Below is a small trained network, with its code and all its weights. Each question gives an input and a class and asks what happens when units are switched off, that is, made to give their printed mean instead of their output.

import numpy as np


def w(rows, s, z=0):
    codes = np.array(rows[::2]) - 128.0
    scale = np.full(codes.shape[1], s)
    scale[-1] = z or s
    return codes * scale


def f(y):
    return np.maximum(y, 0)


def log_softmax(a):
    a = a - a.max(-1, keepdims=True)
    return a - np.log(np.exp(a).sum(-1, keepdims=True))


def net(x, mask):
    res = np.array(x, float).reshape(1, 6) / 4 @ E
    y = f(res @ A[0][:, :-1].T + A[0][:, -1])
    res = res + np.where(mask, y, B[0][:, -1]) @ B[0][:, :-1]
    return log_softmax(res[-1] @ U[:, :-1].T + U[:, -1])


A, B = {}, {}
E = w([
[207,115,65,183,64,31,148,42],'x0',
[171,111,88,10,112,109,170,177],'x1',
[58,244,136,111,59,90,127,70],'x2',
[150,99,160,220,49,171,169,133],'x3',
[74,141,112,203,156,161,169,208],'x4',
[87,89,193,69,180,60,226,68],'x5',
],0.012)
A[0] = w([
[73,117,119,91,188,152,80,149,157],'N0',
[164,168,166,210,143,182,92,183,203],'N1',
[111,161,92,124,90,112,138,77,182],'N2',
[175,198,113,70,137,117,140,139,222],'N3',
[125,162,115,121,90,39,107,83,118],'N4',
[185,132,140,195,65,19,63,41,190],'N5',
[127,91,151,83,131,133,160,176,229],'N6',
[134,65,184,155,133,84,193,136,179],'N7',
[168,156,72,100,44,112,91,139,192],'N8',
[97,133,134,66,173,125,56,169,146],'N9',
[54,114,122,106,146,124,172,187,254],'N10',
[129,93,141,81,127,65,147,95,210],'N11',
[79,216,135,248,108,121,89,147,238],'N12',
],0.012,0.0045)
B[0] = w([
[130,216,184,107,230,197,151,167,189],'N0',
[101,115,84,120,172,156,39,78,213],'N1',
[129,155,93,129,106,93,141,128,182],'N2',
[151,155,146,85,79,91,109,123,184],'N3',
[144,166,109,137,105,124,194,118,198],'N4',
[177,174,50,170,145,164,189,113,250],'N5',
[113,57,206,71,110,136,122,100,187],'N6',
[98,52,84,119,173,122,155,86,182],'N7',
[175,120,79,147,110,99,81,230,209],'N8',
[129,182,190,102,176,120,86,181,191],'N9',
[100,102,173,83,141,86,134,115,195],'N10',
[144,122,93,47,135,150,158,119,190],'N11',
[7,148,96,170,100,112,86,133,234],'N12',
],0.011,0.022)
U = w([
[207,156,130,212,109,75,134,163,108],'0',
[96,3,160,122,167,134,174,91,141],'1',
[195,92,159,63,72,117,71,160,160],'2',
[130,195,211,80,205,149,107,160,191],'3',
[55,178,144,139,89,81,144,134,87],'4',
[172,169,117,134,137,136,197,68,4],'5',
[93,133,122,237,142,158,57,99,185],'6',
],0.011,0.0031)

Each question gives the input, the list of numbers given to net, and the class t.
The units are the neurons (one row each of A and B). Each row of codes is followed by its name. A weight is (code - 128) times the scale printed after its matrix; where a second scale follows, it is the last column's (A, B and U).
mask holds one flag per neuron, in row order. A switched-off neuron (its flag False) gives its mean, the last column of its row in B, instead of its output. The means were averaged over made-up inputs and are rounded, as every weight is.
A unit's drop is (log p(t) with every unit on - log p(t) with that unit switched off) / (log p(t) with every unit on - log p(t) with every unit switched off).
The circuit of an input: a set's keep is (log p(t) with only the set's units on - log p(t) with every unit switched off) / (log p(t) with every unit on - log p(t) with every unit switched off). Starting from the 12 units with the biggest drops (on a tie, the unit counted first), units are removed one at a time, each time the one whose removal leaves the highest keep (on an exact tie, the one counted first), for as long as the keep stays at least 0.8.
units of the circuit, in order: the units of the circuit, biggest drop first
k most important neurons: the k neurons with the biggest drops, biggest first
drop when u is switched off: that unit's drop, to one decimal
input [-5,0,-1,3,1,-5], class 6: units of the circuit, in order	N1
input [6,8,4,-6,7,4], class 2: units of the circuit, in order	N5; N12; N0
input [-3,2,2,3,6,0], class 6: units of the circuit, in order	N11; N1
input [-4,-8,-6,0,-3,4], class 1: 3 most important neurons	N7; N8; N3
input [4,0,1,0,5,0], class 6: 3 most important neurons	N3; N11; N10
input [6,-8,3,-7,-3,-2], class 5: 3 most important neurons	N5; N4; N9
input [2,-7,-4,-5,-8,-5], class 0: 2 most important neurons	N5; N12
input [6,-1,5,7,-4,-6], class 0: 2 most important neurons	N8; N5
input [-8,2,-3,8,4,-2], class 1: 2 most important neurons	N6; N10
input [6,-3,-1,1,2,2], class 5: 2 most important neurons	N8; N5
input [4,3,2,-6,-2,2], class 5: 2 most important neurons	N11; N4
input [-5,-6,4,5,-7,8], class 1: drop when N0 is switched off	0.1
input [0,8,-8,5,-5,0], class 1: drop when N7 is switched off	1.1
input [6,6,7,-7,6,5], class 5: units of the circuit, in order	N12
input [8,0,4,1,-4,-4], class 0: drop when N8 is switched off	2.6
